Each row has a hidden value. The values are split into ranges, and the band after each row names the range that its value falls in. Each part has its own value, ranges and names.
In the rows, 128 means zero.
[113 187 129 110 119 120 127 130 115 133 143 132 112  88 158 137 132  89
 113 131 119 108]
dn
[121 141 124 130 109 134 121 126 124 133 127 125 123 121 132 134 124 117
 116 132 136 129]
qm
[123 139 118 130 105 137 122 120 126 140 126 128 117 110 134 136 117 100
 111 132 139 135]
lp
[127 150 122 135 111 134 123 122 127 134 128 127 124 109 133 135 129 103
 124 131 129 127]
lp
[121 137 121 141 108 139 126 114 122 135 125 128 129  83 136 150 102 113
 106 137 136 124]
qh
[123 139 121 129 105 141 123 119 126 139 128 127 119 112 135 135 120 106
 111 131 138 136]
lp
[126 147 120 172 115 186 110  82 123 153 116 132 126 105 151 151 151  79
   1 141 174 158]
pp
[123 121 102 110  48 136  98 113 113 130 102 112 131 134 136 136 136 120
 158 144 117  94]
dn
[134 156 121 128 100 163  84 122 130 125 130 115 101 116 125 127 100 103
 115 144 147 118]
dn
[115 186 115 145  56 167  88  96 118 156 121 114  98  43 157 169 111  49
  74 147 172 139]
qm
[120 155 119 138  86 150 108 106 121 145 124 121 114  67 145 154 110  88
  94 142 151 135]
lp
[122 136 113 123  72 141 102 113 118 137 114 117 123 110 140 141 128 105
 125 139 135 116]
qh
[124 125 107 116  57 138 100 112 115 133 106 115 125 125 138 139 134 113
 137 142 125 100]
dn
[131 154 119 128  99 158  88 119 128 129 128 117 106 101 128 133 103 100
 114 142 151 117]
dn
[126 134 126 130 118 134 118 127 127 130 127 126 123 118 132 132 126 121
 128 127 129 129]
qm
[128 138 125 128 111 141 109 121 127 130 128 124 115 112 130 135 118 113
 105 134 138 129]
lp
[101 182 110 113  67 133  99 132 111 140 126 119 112 140 141 145 108 111
 101 138 146 129]
dn
[133 202 100 153  79 138 118 111 126 138 124 131 127  77 141 150 144  64
 115 140 108 111]
dn
[122 134 111 120  69 138 104 116 118 135 114 118 124 123 137 139 131 107
 141 140 128 107]
qh
[134 166 117 129  85 176  65 118 128 129 130 112  94  91 127 131  91  83
 112 152 160 118]
dn
[123 137 126 128 103 133 122 125 128 133 122 129 118 104 133 133 117 117
 123 129 132 125]
lp
[127 135 125 158 129 167 121  98 125 143 120 132 130 128 141 141 150  94
  28 134 160 150]
dn
[122 145 120 134 101 145 116 116 124 142 125 126 115  99 139 141 119  96
 106 135 146 136]
qm
[ 86 169 103 143 168 113  64  79 135 149 158 110 149   1 124 142 160  27
 100 157 131 156]
pp
[120 144 121 132 102 140 116 116 124 140 124 122 119  95 137 143 123  98
 109 135 141 134]
qm
[ 95 195 103  99  51 119  92 144 104 138 124 118 114 178 139 139  98 122
  96 138 146 123]
pp
[121 154 122 138  95 144 111 112 121 142 123 124 117  81 140 148 115  94
  98 137 145 131]
qm
[117 142 124 130 114 134 120 125 124 133 126 125 123 114 134 135 126 115
 120 131 134 130]
qm
[120 139 125 132 116 132 112 115 128 136 131 124 126  92 133 137 129 100
 117 136 133 134]
lp
[120 150 121 137 108 141 109 111 125 141 126 121 119  76 140 145 126  88
 106 140 147 137]
lp
[122 107  88  99   1 137  83 108 103 130  83 103 132 151 138 138 142 115
 173 153 106  72]
pp
[ 66 122 104 107  89  67 131 136 120 150  74 107 115  56 122 150 130  72
  77 137 108 146]
pp
[128 129 123 165 139 177 119  89 127 144 116 135 135 143 141 139 159 101
   1 134 164 154]
pp
[129 148 123 130 101 152 100 120 128 130 127 120 110 104 131 136 111  97
 116 140 147 129]
qh
[115 146 122 124 102 141 113 116 120 139 124 120 117 105 132 143 130 115
  98 126 144 140]
lp
[118 137 107 122  99 138 126 117 131 149 127 130 107 127 133 128 107  85
  99 128 140 141]
dn
[102 150 113 138 145 125  90  97 131 143 143 116 136  23 132 140 143  66
 110 148 137 146]
dn
[145 255  57 187  43 121 126 109 136 130 125 149 157  54 134 155 182   6
 144 142  26  59]
dn
[114 147 116 134 130 128 100 108 129 139 137 121 131  60 131 139 136  83
 111 142 135 139]
qh
[124 140 121 136 113 136 123 116 124 134 126 128 126  84 134 148 106 111
 112 137 137 126]
lp
[123 134 125 121 119 124 125 134 124 127 128 127 128 142 127 127 125 133
 127 130 129 127]
lp
[124 129 126 126 107 132 119 123 126 133 124 127 121 108 132 134 123 110
 122 130 136 129]
qm
[122 132 125 125 118 132 124 125 125 133 128 125 124 119 130 134 129 125
 117 126 136 131]
lp
[126 136 122 157 121 170 118  96 125 143 119 132 130 126 142 143 145  97
  40 136 162 149]
dn
[ 92 159 119 102  74 156 107 109 110 150 114 113 106 122 132 155 140 137
  58 110 169 156]
dn
[120 143 122 133 111 134 120 123 126 138 124 121 119 112 134 138 124 101
 110 134 136 132]
qm
[127 137 125 135 120 141 121 118 126 135 127 127 126 115 136 137 130 121
 104 132 136 131]
lp
[106 173 112 117  72 136 103 129 113 139 125 119 116 134 141 144 104 107
 102 138 147 128]
qh
[ 95 187 107 101  62 119  98 147 106 134 125 118 117 181 135 136 101 120
 103 136 143 123]
pp
[117 172 127 122 106 132 120 122 121 137 136 128 113  92 149 140 127  93
 110 134 131 122]
qh
[127 139 125 129 112 134 121 121 126 133 126 126 120 112 134 135 123 111
 116 130 135 129]
qm
[112 166 116 116  86 128 111 133 115 135 126 122 120 134 137 135 111 121
 111 135 139 127]
qh
[115 109  95 106 105 134 146 129 142 153 132 143 107 188 123 105  98  96
 109 117 114 149]
pp
[107 179 115 119  75 131 107 128 115 139 124 120 115 131 141 140 112 105
 104 138 147 129]
qh

Next part:
[125 132 103 111 136 150 124 141 130 140 122 116 122 116 124 103 134 117
 113 142 132 133 118 148 150 141 127 136 145 114 116 136 138 121 132 119
 155 110 140 134 113 190 102 124 180 127 132 157 147 124 151 133 124 116
 132 124 125  99 113 134 132 142 144 133 153 133  97 131 148 132 136 134
 104 161 121 118 133 130 146 130  94 156 135 107 122 131 109 120 131 137
 117 140 165 123 132 138 163 115 146 116 135 136  85 148 132 137 120 105
 103 135 139 134 139 119 155  97  77 135 110 122 123 104 134 135 139]
L
[ 53 152  51  92  78 148 124 138 151 108 146 133 151 105 131  74 156 120
  97 107 157  96 139 134 164 138 114 115 118  94 100 110 104 106 129  57
 134 126 121 146 126 136 122 137 151 126 137 147 186 153 160 105 125 138
  92 100 111  98 120  93  72 149 142  95 143 163 101 128 150 158 124 154
  99 122  84 167 135 102 135  93 137 124  97  84 133 119 130 161 151 134
 119 117 182 155 125 131  55 108 121 145 114 155 142 114  99 136 123 142
 115 148 125 182 101 114 136  56  81 146 143 130 116  66  88 119 149]
B
[127 118 108 106 135 155 130 140 133 131 125 116 117 119 131 121 129 115
 111 130 138 119 118 151 162 144 134 137 143 113 112 143 143 128 122 111
 162 113 135 132 113 175  98 127 169 125 132 149 154 121 154 138 126 114
 136 122 115  97 115 137 122 146 140 137 149 125 106 137 147 132 143 155
 105 152 109 125 134 124 155 131  98 153 129 110 128 123 107 113 143 135
 122 142 167 122 133 134 153 108 151 112 132 140  96 143 130 136 130 114
 107 136 141 122 146 114 152 106  95 126 112 113 124 110 136 138 137]
K
[198 169 130 136 190 133 116 144 106 176  97  93 133 110  97 117 112 113
 129 201 114 210  99 139  85 127 139 144 177 150 135 126 152 113 161 186
 158  90 191 133 109 247 110 107 163 134 133 171  94 113 156 135 129 110
 143 126 173  95 116 161 129 114 172 136 161  73  90 132 134 117 117 230
 102 190 154  80 128 170 148 161  22 210 177 122  94 166  42  95 139 142
  97 148 149  93 136 159 255 138 142 116 155 119  39 192 163 143 110  58
  95 137 149  96 159 130 170 127  91 125  73 135 127  96 181 103 136]
U
[ 53 124  56  83  64 147 130 128 167  89 151 135 185 127 123  88 148 114
 111  88 145  65 145 126 151 138 126 108  98  79  99  97  99 102 111  58
 125 126  98 150 139  52 134 139 114 116 127 126 181 148 132 109 131 130
  94 135 114 142 115 104  94 158 131  97 110 168 123 113 143 114 132 107
 127 102 120 198 129  86 149  99 196 103  97 109 150 117 179 171 121 123
 123 104 164 173 122 122  46 120 113 151 119 151 185 100  88 130 136 167
 115 131 147 179  82 122 116  76 103 126 145 116 119  95  83 136 145]
D
[116 184 104 137 127 145 109 145 111 148 119 117 111  91 153  91 149 137
  97 157 135 157 122 148 159 135  99 125 147 143 120 144 134 115 143 121
 157 110 148 141 108 255 108 121 194 150 153 157 172 133 183 117 114 141
 119  99 136  89 136 108 110 123 167 139 180 117  86 155 142 164 117 209
  75 157 116  88 135 137 101 103  56 181 119  86  95 144  30 124 184 142
 130 153 178 102 134 152 197  93 151 121 123 131  60 148 158 140 103  93
  89 153  85 152 147 115 181 102  75 170 136 153 121  72 140 111 136]
U
[  1 135  38 103  35 152 134 130 172  68 164 143 160  99 131  53 175 127
  67  73 173  60 158 139 197 145 110 106  81  61  95 103  91  93 112   1
 129 138  73 149 146  77 126 148 140 115 131 142 220 162 156 104 129 143
  74 104  89  90 122  68  56 158 133  83 129 199 107 123 150 167 129 117
 123  93 107 203 134  83 132  69 192  86  76  75 146  99 179 173 154 125
 133 108 189 170 112 128   6 107 115 154  96 162 178  77  86 137 130 175
 121 146 118 203  75 110 123  44  73 147 161 121 118  63  67 128 146]
D
[ 77 165  83 116 103 152 115 146 126 129 132 131 104  99 163  92 157 134
  92 120 147 119 132 152 192 144  97 123 127 125 110 144 125 117 127  80
 150 118 127 142 108 221 105 130 202 143 147 152 192 138 178 113 113 144
 110  96 113  89 133  95 104 143 155 137 172 145  98 153 150 168 127 184
  77 141  99 111 138 114 104  95  59 143  96  75 109 127  65 135 180 139
 138 148 191 116 134 138 136  81 149 124 114 143  88 130 138 137 110 125
  96 158  85 167 135 110 173  73  78 168 154 143 117  81 110 124 139]
L
[101 105  68  86 105 143 134 132 160 114 135 119 179 133  91 104 129  91
 121 119 150 105 128 119 111 135 146 131 131  91 102  97 120 100 128  78
 132 111 131 139 126  98 117 130 115 106 121 139 137 133 133 129 140 106
 118 135 130 103  92 130  84 151 118  93 118 156 107 109 143 120 134 138
 134 141 150 188 133 118 185 133 152 137 137 125 149 124 193 139 101 134
  95  99 157 160 127 125  82 138 114 131 138 152 152 130  95 136 140 140
 134 123 164 150 109 122 109  79 103 106 105 112 114 104 100 135 159]
D
[ 60 122  69  89  70 158 134 131 156  92 153 136 161 124 137  94 150 112
 108  81 151  62 139 138 175 144 129 113 107  88 101 112 110 114 102  53
 130 126 101 145 133  68 122 142 131 123 131 134 187 139 132 116 132 127
 114 115  89 112 122 106 106 159 128 108 117 169 117 126 142 131 140 111
 115 107 105 179 132  91 144 107 166 109  95 111 152 109 167 156 203 124
 134 114 173 167 129 126  56 106 124 140 116 150 166 105  94 132 133 168
 127 136 133 175  97 114 129  79 100 129 140 114 122 112  80 142 142]
D
[164 102 152  98 126 155 131 135 129 123 125 122 130 140 151 156 142 120
 125 100 109  94 114 148 176 150 144 126 124 122 109 149 146 151  92 158
 143 123 104 135 120 100 114 126 141 139 134 121 143 117 124 140 120 120
 166 119 107 134 134 153 177 147 126 168 122 129 136 134 141  93 153 100
 120 120  85 114 125 106 136 135 142 130 116 140 126 124 115 112 124 122
 157 145 143 120 136 118 153 105 161 121 135 121 128 124 130 124 134 132
 100 127 131 123 133 123 155 149 132 110 129 109 134 148 136 153 117]
K
[ 74 234  84 150 102 143  96 150 113 145 132 133 100  80 181  52 167 151
  88 148 138 110 138 132 176 134  66 114 130 151 111 139 117 106 149  98
 142 111 130 154  98 255 121 122 200 163 174 157 202 152 195  97 106 172
  91  77 151  80 146  82  76 121 169 129 194 139  82 157 144 199 102 218
  64 133 115  83 139 120  69  61  72 179  91  41  86 141  14 149 217 146
 145 159 177 103 134 162 158  69 142 131 105 132  64 130 155 139  90 120
  84 175  51 184 135 115 189  60  79 196 185 171 108  40 123  94 139]
U
[160 169 134 134 155 138 111 141 115 161 101 102 134 115 127 110 128 128
 120 175 109 173 112 142 118 131 129 130 158 143 137 132 139 122 143 176
 159 102 159 139 115 225 118 112 165 146 140 157 121 125 158 122 116 126
 143 115 155 105 125 146 133 118 162 141 156  87  98 137 140 122 117 191
  97 169 126  82 125 147 126 128  57 191 151 105  98 162  46 117 154 134
 119 153 154  94 131 147 231 124 147 129 144 113  59 162 154 136 107  79
  77 138 127 120 150 132 167 134  98 139 113 142 127  92 174 114 126]
U
